Here is a tiny trained network, its code and every weight. The questions are about switching its units off for an input and a class, where a switched-off unit gives its printed mean instead of its output.

import numpy as np


def w(rows, s, z=0):
    codes = np.array(rows[::2]) - 128.0
    scale = np.full(codes.shape[1], s)
    scale[-1] = z or s
    return codes * scale


def norm(h):
    return h / np.sqrt((h * h).mean(-1, keepdims=True) + 1e-5)


def f(y):
    return y / 2 * (1 + np.tanh(0.7978845608 * (y + 0.044715 * y**3)))


def log_softmax(a):
    a = a - a.max(-1, keepdims=True)
    return a - np.log(np.exp(a).sum(-1, keepdims=True))


def net(x, mask):
    res = np.array(x, float).reshape(1, 8) / 4 @ E
    u = 0
    for l in range(2):
        y = f(norm(res) @ A[l][:, :-1].T + A[l][:, -1])
        res = res + np.where(mask[u : u + 12], y, B[l][:, -1]) @ B[l][:, :-1]
        u += 12
    return log_softmax(norm(res)[-1] @ U[:, :-1].T + U[:, -1])


A, B = {}, {}
E = w([
[153,150,104,166,106,9,71,12,165,98,155],'x0',
[195,44,163,255,124,93,177,116,173,47,124],'x1',
[26,229,156,95,62,84,125,127,180,135,141],'x2',
[108,172,166,122,159,147,98,139,208,72,22],'x3',
[102,89,178,102,109,113,168,121,187,151,197],'x4',
[171,112,44,117,158,86,162,145,4,99,102],'x5',
[119,166,148,123,128,114,148,138,105,58,44],'x6',
[109,85,117,58,193,63,142,179,170,119,113],'x7',
],0.0044)
A[0] = w([
[123,120,102,92,146,147,150,164,97,116,103,38],'L0N1',
[56,126,190,108,119,123,185,174,188,110,120,118],'L0N2',
[119,98,110,94,162,145,131,169,139,151,127,51],'L0N3',
[67,255,114,84,104,130,105,126,106,133,91,99],'L0N4',
[94,187,106,77,143,129,108,140,126,119,92,79],'L0N5',
[131,114,119,81,144,169,128,136,103,169,144,24],'L0N6',
[64,240,102,80,120,137,97,129,101,136,85,58],'L0N7',
[142,138,155,183,55,183,136,106,101,156,175,148],'L0N8',
[162,130,144,157,152,97,125,103,152,41,48,109],'L0N9',
[114,145,156,150,71,100,109,53,189,134,179,173],'L0N10',
[158,119,76,120,126,54,156,107,55,104,145,84],'L0N11',
[90,119,128,82,123,129,166,154,112,115,114,2],'L0N12',
],0.0086,0.0031)
B[0] = w([
[132,132,151,111,139,120,88,116,195,160,164,160],'L0N1',
[58,131,178,150,12,65,129,51,85,110,186,231],'L0N2',
[107,119,173,60,133,143,141,125,125,152,173,156],'L0N3',
[86,162,252,137,25,95,72,51,144,145,229,253],'L0N4',
[108,116,200,160,77,146,101,122,93,131,171,190],'L0N5',
[103,106,113,117,154,182,127,191,160,191,132,164],'L0N6',
[79,148,243,136,70,118,110,89,166,135,208,240],'L0N7',
[2,96,173,162,40,160,138,142,84,139,141,212],'L0N8',
[145,128,162,204,110,244,122,213,160,108,115,226],'L0N9',
[155,224,158,15,152,86,46,94,144,171,164,248],'L0N10',
[42,108,51,143,42,70,132,101,98,65,111,199],'L0N11',
[138,124,151,126,131,144,106,112,188,167,171,138],'L0N12',
],0.0061,0.0057)
A[1] = w([
[136,115,121,155,117,94,123,105,162,146,162,122],'L1N1',
[119,104,157,207,112,113,150,97,121,38,67,47],'L1N2',
[168,93,109,170,129,127,153,108,116,129,157,102],'L1N3',
[152,189,97,37,184,83,122,74,188,187,154,94],'L1N4',
[151,176,131,198,53,68,162,58,107,52,81,35],'L1N5',
[199,192,115,144,189,155,143,150,108,122,65,14],'L1N6',
[111,102,164,208,122,150,163,116,121,72,30,61],'L1N7',
[212,161,128,113,234,171,161,164,72,131,63,79],'L1N8',
[163,92,141,145,130,114,140,103,122,116,149,125],'L1N9',
[90,117,108,116,107,59,136,71,150,134,133,127],'L1N10',
[105,68,177,75,151,43,255,179,207,61,134,112],'L1N11',
[87,164,28,131,55,106,198,116,56,208,222,1],'L1N12',
],0.0047,0.0028)
B[1] = w([
[128,166,148,112,130,134,102,149,106,104,101,174],'L1N1',
[104,103,88,152,104,173,149,173,120,157,122,192],'L1N2',
[83,176,118,112,102,127,113,145,143,132,99,109],'L1N3',
[124,43,79,147,131,123,151,169,38,83,87,201],'L1N4',
[117,75,144,81,171,171,183,165,110,253,159,209],'L1N5',
[128,160,152,135,132,128,105,113,180,133,140,100],'L1N6',
[139,110,72,161,104,139,160,147,125,107,102,206],'L1N7',
[136,157,183,107,147,115,78,93,202,144,174,131],'L1N8',
[106,177,124,111,107,138,101,143,130,135,108,129],'L1N9',
[181,154,144,116,151,139,78,124,115,102,111,233],'L1N10',
[69,165,188,141,74,185,62,114,102,174,175,163],'L1N11',
[177,166,158,176,114,148,114,147,253,42,50,250],'L1N12',
],0.0063,0.002)
U = w([
[123,73,139,46,229,184,146,170,119,221,163,95],'0',
[80,167,232,113,46,104,82,74,126,145,206,186],'1',
[249,165,154,164,224,169,111,168,206,80,59,116],'2',
[100,63,68,211,72,166,186,180,92,82,90,164],'3',
[160,163,128,106,192,87,217,93,135,146,86,15],'4',
[163,141,35,51,177,2,102,67,101,94,112,165],'5',
[161,165,125,115,212,97,214,69,138,145,80,2],'6',
],0.0099,0.0056)

Each question gives the input, the list of numbers given to net, and the class t.
The units are the neurons (one row each of A and B). Each row of codes is followed by its name. A weight is (code - 128) times the scale printed after its matrix; where a second scale follows, it is the last column's (A, B and U).
mask holds one flag per neuron, layer by layer. A switched-off neuron (its flag False) gives its mean, the last column of its row in B, instead of its output. The means were averaged over made-up inputs and are rounded, as every weight is.
A unit's drop is (log p(t) with every unit on - log p(t) with that unit switched off) / (log p(t) with every unit on - log p(t) with every unit switched off).
The circuit of an input: a set's keep is (log p(t) with only the set's units on - log p(t) with every unit switched off) / (log p(t) with every unit on - log p(t) with every unit switched off). Starting from the 12 units with the biggest drops (on a tie, the unit counted first), units are removed one at a time, each time the one whose removal leaves the highest keep (on an exact tie, the one counted first), for as long as the keep stays at least 0.8.
units of the circuit, in order: the units of the circuit, biggest drop first
k most important neurons: the k neurons with the biggest drops, biggest first
top k neurons in layer l: the k neurons of layer l with the biggest drops, biggest first
drop when u is switched off: that unit's drop, to one decimal
input [-1,1,4,-2,-5,0,-8,2], class 0: 3 most important neurons -> [L0N2, L0N4, L0N11]
input [-5,7,-5,8,-8,-7,-4,-4], class 2: units of the circuit, in order -> [L0N4]
input [-7,-8,-8,-6,4,-8,-8,-8], class 0: units of the circuit, in order -> [L0N4, L0N2]
input [-2,7,3,0,-6,0,4,2], class 2: units of the circuit, in order -> [L0N8, L0N4]
input [-7,7,-5,7,-8,-2,1,-6], class 2: 2 most important neurons -> [L0N2, L0N11]
input [8,7,1,1,-8,7,-7,1], class 3: 2 most important neurons -> [L0N9, L0N11]
input [0,7,1,8,4,-1,5,4], class 3: top 2 neurons in layer 0 -> [L0N9, L0N2]
input [-1,-4,-6,2,0,-1,0,-4], class 0: 2 most important neurons -> [L0N4, L0N2]
input [-2,0,-7,-4,8,-7,-8,5], class 0: 3 most important neurons -> [L0N4, L0N7, L0N11]
input [3,7,8,5,3,5,6,8], class 3: top 2 neurons in layer 1 -> [L1N2, L1N7]
input [0,6,-3,-2,-6,-4,0,6], class 2: top 2 neurons in layer 0 -> [L0N2, L0N8]
input [8,8,-2,8,2,3,5,1], class 2: 2 most important neurons -> [L0N8, L0N2]
input [-4,5,0,1,-1,3,-1,1], class 3: drop when L0N10 is switched off -> 0.9
input [0,8,-5,-7,1,8,-6,2], class 3: drop when L0N10 is switched off -> 0.2
input [-7,-6,-8,7,-3,-6,-8,0], class 0: drop when L1N8 is switched off -> 0.0
input [5,8,-7,-3,-6,6,-5,3], class 3: drop when L0N10 is switched off -> 0.1
input [-2,0,-5,-5,-2,7,3,7], class 5: most important neuron -> [L0N8]
